Below is a small trained network, with its code and all its weights. Each question gives an input and a class and asks what happens when units are switched off, that is, made to give their printed mean instead of their output.

import numpy as np


def w(rows, s, z=0):
    codes = np.array(rows[::2]) - 128.0
    scale = np.full(codes.shape[1], s)
    scale[-1] = z or s
    return codes * scale


def f(y):
    return np.maximum(y, 0)


def log_softmax(a):
    a = a - a.max(-1, keepdims=True)
    return a - np.log(np.exp(a).sum(-1, keepdims=True))


def net(x, mask):
    res = np.array(x, float).reshape(1, 5) / 4 @ E
    y = f(res @ A[0][:, :-1].T + A[0][:, -1])
    res = res + np.where(mask, y, B[0][:, -1]) @ B[0][:, :-1]
    return log_softmax(res[-1] @ U[:, :-1].T + U[:, -1])


A, B = {}, {}
E = w([
[49,91,175,247,87],'x0',
[217,178,221,161,71],'x1',
[143,148,2,178,39],'x2',
[124,128,128,131,133],'x3',
[186,57,68,209,219],'x4',
],0.0084)
A[0] = w([
[221,173,60,106,162,184],'neuron 1',
[154,96,187,119,191,106],'neuron 2',
[252,138,194,165,72,120],'neuron 3',
[192,98,92,90,133,134],'neuron 4',
[168,125,131,150,101,254],'neuron 5',
[116,108,127,206,109,146],'neuron 6',
[73,120,84,92,127,101],'neuron 7',
[197,68,33,167,62,137],'neuron 8',
[69,52,110,110,178,120],'neuron 9',
[142,80,94,150,197,141],'neuron 10',
[198,216,223,142,128,66],'neuron 11',
[153,102,212,132,174,129],'neuron 12',
[108,159,44,194,89,178],'neuron 13',
[68,32,142,175,101,167],'neuron 14',
[92,203,62,119,67,158],'neuron 15',
[93,66,170,58,196,82],'neuron 16',
[185,143,178,184,118,92],'neuron 17',
[104,84,172,173,75,232],'neuron 18',
[90,51,110,65,145,106],'neuron 19',
[131,85,191,151,208,127],'neuron 20',
[203,152,98,96,183,120],'neuron 21',
[160,181,77,21,117,153],'neuron 22',
[162,166,77,186,169,112],'neuron 23',
[184,91,131,155,167,92],'neuron 24',
[181,141,154,124,122,120],'neuron 25',
[46,199,123,98,87,158],'neuron 26',
[201,88,84,189,172,59],'neuron 27',
[181,111,182,133,118,95],'neuron 28',
[185,63,114,156,136,122],'neuron 29',
],0.011,0.0065)
B[0] = w([
[95,225,136,132,177,250],'neuron 1',
[81,192,120,76,111,188],'neuron 2',
[101,87,11,142,123,231],'neuron 3',
[90,157,179,177,149,193],'neuron 4',
[86,165,46,61,201,223],'neuron 5',
[146,195,160,132,190,206],'neuron 6',
[126,46,99,252,86,179],'neuron 7',
[35,181,155,19,92,254],'neuron 8',
[96,141,71,166,93,209],'neuron 9',
[213,195,154,136,103,215],'neuron 10',
[134,144,107,187,89,207],'neuron 11',
[68,203,115,67,93,201],'neuron 12',
[85,182,94,73,169,253],'neuron 13',
[140,168,159,195,164,233],'neuron 14',
[125,167,122,70,116,232],'neuron 15',
[93,150,123,99,90,204],'neuron 16',
[104,107,55,183,138,181],'neuron 17',
[165,201,146,124,218,241],'neuron 18',
[159,106,11,205,126,189],'neuron 19',
[90,177,102,19,96,207],'neuron 20',
[108,151,150,215,172,203],'neuron 21',
[147,178,145,197,172,251],'neuron 22',
[165,142,166,108,73,190],'neuron 23',
[213,173,105,114,29,175],'neuron 24',
[69,86,98,198,158,165],'neuron 25',
[253,126,171,163,61,228],'neuron 26',
[204,121,86,138,46,206],'neuron 27',
[93,77,101,184,120,165],'neuron 28',
[244,176,150,111,67,189],'neuron 29',
],0.0066,0.0092)
U = w([
[114,139,124,141,141,229],'0',
[77,99,45,192,105,92],'1',
[187,141,165,132,60,135],'2',
[122,159,163,162,214,87],'3',
[76,140,124,73,114,77],'4',
[153,103,128,100,213,157],'5',
[188,2,183,176,138,3],'6',
],0.015,0.012)

Each question gives the input, the list of numbers given to net, and the class t.
The units are the neurons (one row each of A and B). Each row of codes is followed by its name. A weight is (code - 128) times the scale printed after its matrix; where a second scale follows, it is the last column's (A, B and U).
mask holds one flag per neuron, in row order. A switched-off neuron (its flag False) gives its mean, the last column of its row in B, instead of its output. The means were averaged over made-up inputs and are rounded, as every weight is.
A unit's drop is (log p(t) with every unit on - log p(t) with that unit switched off) / (log p(t) with every unit on - log p(t) with every unit switched off).
The circuit of an input: a set's keep is (log p(t) with only the set's units on - log p(t) with every unit switched off) / (log p(t) with every unit on - log p(t) with every unit switched off). Starting from the 12 units with the biggest drops (on a tie, the unit counted first), units are removed one at a time, each time the one whose removal leaves the highest keep (on an exact tie, the one counted first), for as long as the keep stays at least 0.8.
circuit, biggest first: the units of the circuit, biggest drop first
most important unit: the unit with the biggest drop
top k neurons: the k neurons with the biggest drops, biggest first
drop when u is switched off: that unit's drop, to one decimal
input [5,-7,-2,1,-8], class 2: most important unit : neuron 26
input [-4,-4,-1,-2,-1], class 1: top 4 neurons : neuron 18; neuron 19; neuron 6; neuron 7
input [-5,-8,-6,-6,-7], class 1: circuit, biggest first : neuron 19; neuron 7
input [-2,6,-7,2,5], class 4: circuit, biggest first : neuron 20; neuron 12
input [7,8,7,-2,-6], class 1: top 2 neurons : neuron 3; neuron 17
input [3,-7,3,0,8], class 2: top 2 neurons : neuron 10; neuron 29
input [-8,0,3,-1,-6], class 3: circuit, biggest first : neuron 22; neuron 1
input [-5,-2,-6,-2,-7], class 2: circuit, biggest first : neuron 26; neuron 5
input [5,2,2,3,1], class 3: circuit, biggest first : neuron 18; neuron 6
input [-5,3,5,1,4], class 3: top 3 neurons : neuron 1; neuron 21; neuron 4
input [8,4,0,-3,0], class 3: top 2 neurons : neuron 18; neuron 6
input [6,2,7,-6,1], class 4: circuit, biggest first : neuron 8; neuron 13
input [7,-3,3,-7,8], class 2: top 2 neurons : neuron 27; neuron 29
input [7,-1,-8,1,1], class 4: circuit, biggest first : neuron 20
input [-8,5,0,-2,3], class 3: top 2 neurons : neuron 1; neuron 21
input [3,-7,8,4,2], class 4: top 2 neurons : neuron 8; neuron 13
input [7,4,4,0,5], class 3: top 3 neurons : neuron 6; neuron 18; neuron 14
input [7,8,-3,-5,1], class 1: top 2 neurons : neuron 3; neuron 17
input [-1,-2,7,2,6], class 4: top 3 neurons : neuron 8; neuron 13; neuron 26
input [-7,-7,-4,-4,-6], class 1: top 3 neurons : neuron 19; neuron 7; neuron 18
input [6,4,-2,-5,-1], class 3: circuit, biggest first : neuron 18
input [-7,2,1,2,2], class 3: drop when neuron 1 is switched off : 0.1
input [5,7,4,1,-2], class 1: drop when neuron 17 is switched off : 0.2
input [7,5,6,8,6], class 0: drop when neuron 26 is switched off : 0.2
